Here is a tiny trained network, its code and every weight. The questions are about switching its units off for an input and a class, where a switched-off unit gives its printed mean instead of its output.

import numpy as np


def w(rows, s, z=0):
    codes = np.array(rows[::2]) - 128.0
    scale = np.full(codes.shape[1], s)
    scale[-1] = z or s
    return codes * scale


def f(y):
    return np.maximum(y, 0)


def log_softmax(a):
    a = a - a.max(-1, keepdims=True)
    return a - np.log(np.exp(a).sum(-1, keepdims=True))


def net(x, mask):
    res = np.array(x, float).reshape(1, 7) / 4 @ E
    y = f(res @ A[0][:, :-1].T + A[0][:, -1])
    res = res + np.where(mask, y, B[0][:, -1]) @ B[0][:, :-1]
    return log_softmax(res[-1] @ U[:, :-1].T + U[:, -1])


A, B = {}, {}
E = w([
[218,224,80,82,147,41],'x0',
[210,94,138,114,123,219],'x1',
[110,104,61,123,141,156],'x2',
[116,82,204,39,153,124],'x3',
[93,228,166,183,3,184],'x4',
[173,44,56,133,22,110],'x5',
[107,59,192,224,132,11],'x6',
],0.0071)
A[0] = w([
[141,102,138,108,141,172,171],'neuron 0',
[133,222,144,79,110,81,108],'neuron 1',
[125,128,115,107,174,60,150],'neuron 2',
[7,67,120,184,95,127,211],'neuron 3',
[103,120,130,129,161,142,253],'neuron 4',
[124,136,82,197,141,106,140],'neuron 5',
[103,156,129,225,42,190,164],'neuron 6',
[79,156,15,139,165,179,157],'neuron 7',
[104,141,125,115,125,165,185],'neuron 8',
[68,115,167,91,106,77,111],'neuron 9',
],0.017,0.0022)
B[0] = w([
[183,108,35,151,93,185,182],'neuron 0',
[40,118,88,128,150,120,236],'neuron 1',
[145,97,152,196,101,81,212],'neuron 2',
[25,139,115,201,177,20,244],'neuron 3',
[134,96,106,117,68,83,174],'neuron 4',
[166,122,104,119,103,79,178],'neuron 5',
[206,76,238,155,128,107,247],'neuron 6',
[180,250,149,70,145,113,212],'neuron 7',
[154,145,109,99,118,120,172],'neuron 8',
[116,149,84,153,164,97,190],'neuron 9',
],0.016,0.013)
U = w([
[8,104,125,164,175,132,191],'0',
[163,214,53,46,130,172,102],'1',
[163,68,116,109,93,250,75],'2',
[254,127,191,191,139,90,167],'3',
[172,172,222,84,113,237,3],'4',
],0.0082,0.005)

Each question gives the input, the list of numbers given to net, and the class t.
The units are the neurons (one row each of A and B). Each row of codes is followed by its name. A weight is (code - 128) times the scale printed after its matrix; where a second scale follows, it is the last column's (A, B and U).
mask holds one flag per neuron, in row order. A switched-off neuron (its flag False) gives its mean, the last column of its row in B, instead of its output. The means were averaged over made-up inputs and are rounded, as every weight is.
A unit's drop is (log p(t) with every unit on - log p(t) with that unit switched off) / (log p(t) with every unit on - log p(t) with every unit switched off).
The circuit of an input: a set's keep is (log p(t) with only the set's units on - log p(t) with every unit switched off) / (log p(t) with every unit on - log p(t) with every unit switched off). Starting from all 10 units, units are removed one at a time, each time the one whose removal leaves the highest keep (on an exact tie, the one counted first), for as long as the keep stays at least 0.8.
units of the circuit, in order: the units of the circuit, biggest drop first
most important unit: the unit with the biggest drop
top k neurons: the k neurons with the biggest drops, biggest first
drop of u: that unit's drop, to one decimal
input [-7,0,4,-1,4,7,-6], class 3: top neuron	neuron 6
input [8,1,-7,3,-8,7,-7], class 0: units of the circuit, in order	neuron 6; neuron 7
input [1,-5,-2,8,4,8,-5], class 1: units of the circuit, in order	neuron 3; neuron 6
input [4,-8,1,2,-6,1,-6], class 1: top 4 neurons	neuron 6; neuron 3; neuron 7; neuron 1
input [6,0,8,-5,-1,1,0], class 1: units of the circuit, in order	neuron 6; neuron 7
input [-3,8,5,4,-4,7,-6], class 2: top 3 neurons	neuron 0; neuron 3; neuron 9
input [1,0,-6,6,4,1,-3], class 1: top 3 neurons	neuron 3; neuron 2; neuron 6
input [-8,-8,4,-7,2,4,2], class 3: top 2 neurons	neuron 6; neuron 1
input [-2,-8,7,-2,-1,0,-4], class 1: top 2 neurons	neuron 7; neuron 6
input [-1,-3,-3,6,7,2,2], class 0: top 2 neurons	neuron 3; neuron 7
input [7,8,-3,3,6,-5,-4], class 1: top 2 neurons	neuron 3; neuron 2
input [2,-2,7,-6,2,3,-8], class 1: top 2 neurons	neuron 7; neuron 2
input [7,-4,-4,7,-4,4,-3], class 0: top 2 neurons	neuron 1; neuron 6
input [3,-8,-4,-1,4,-5,1], class 0: most important unit	neuron 1
input [5,2,-5,6,8,-1,-4], class 0: top 2 neurons	neuron 1; neuron 7
input [-1,-8,6,8,1,-3,-6], class 1: drop of neuron 3	0.1
input [8,-1,-1,1,-5,8,-8], class 1: drop of neuron 6	0.4
input [-4,7,-6,2,-5,-7,-7], class 2: drop of neuron 7	0.2
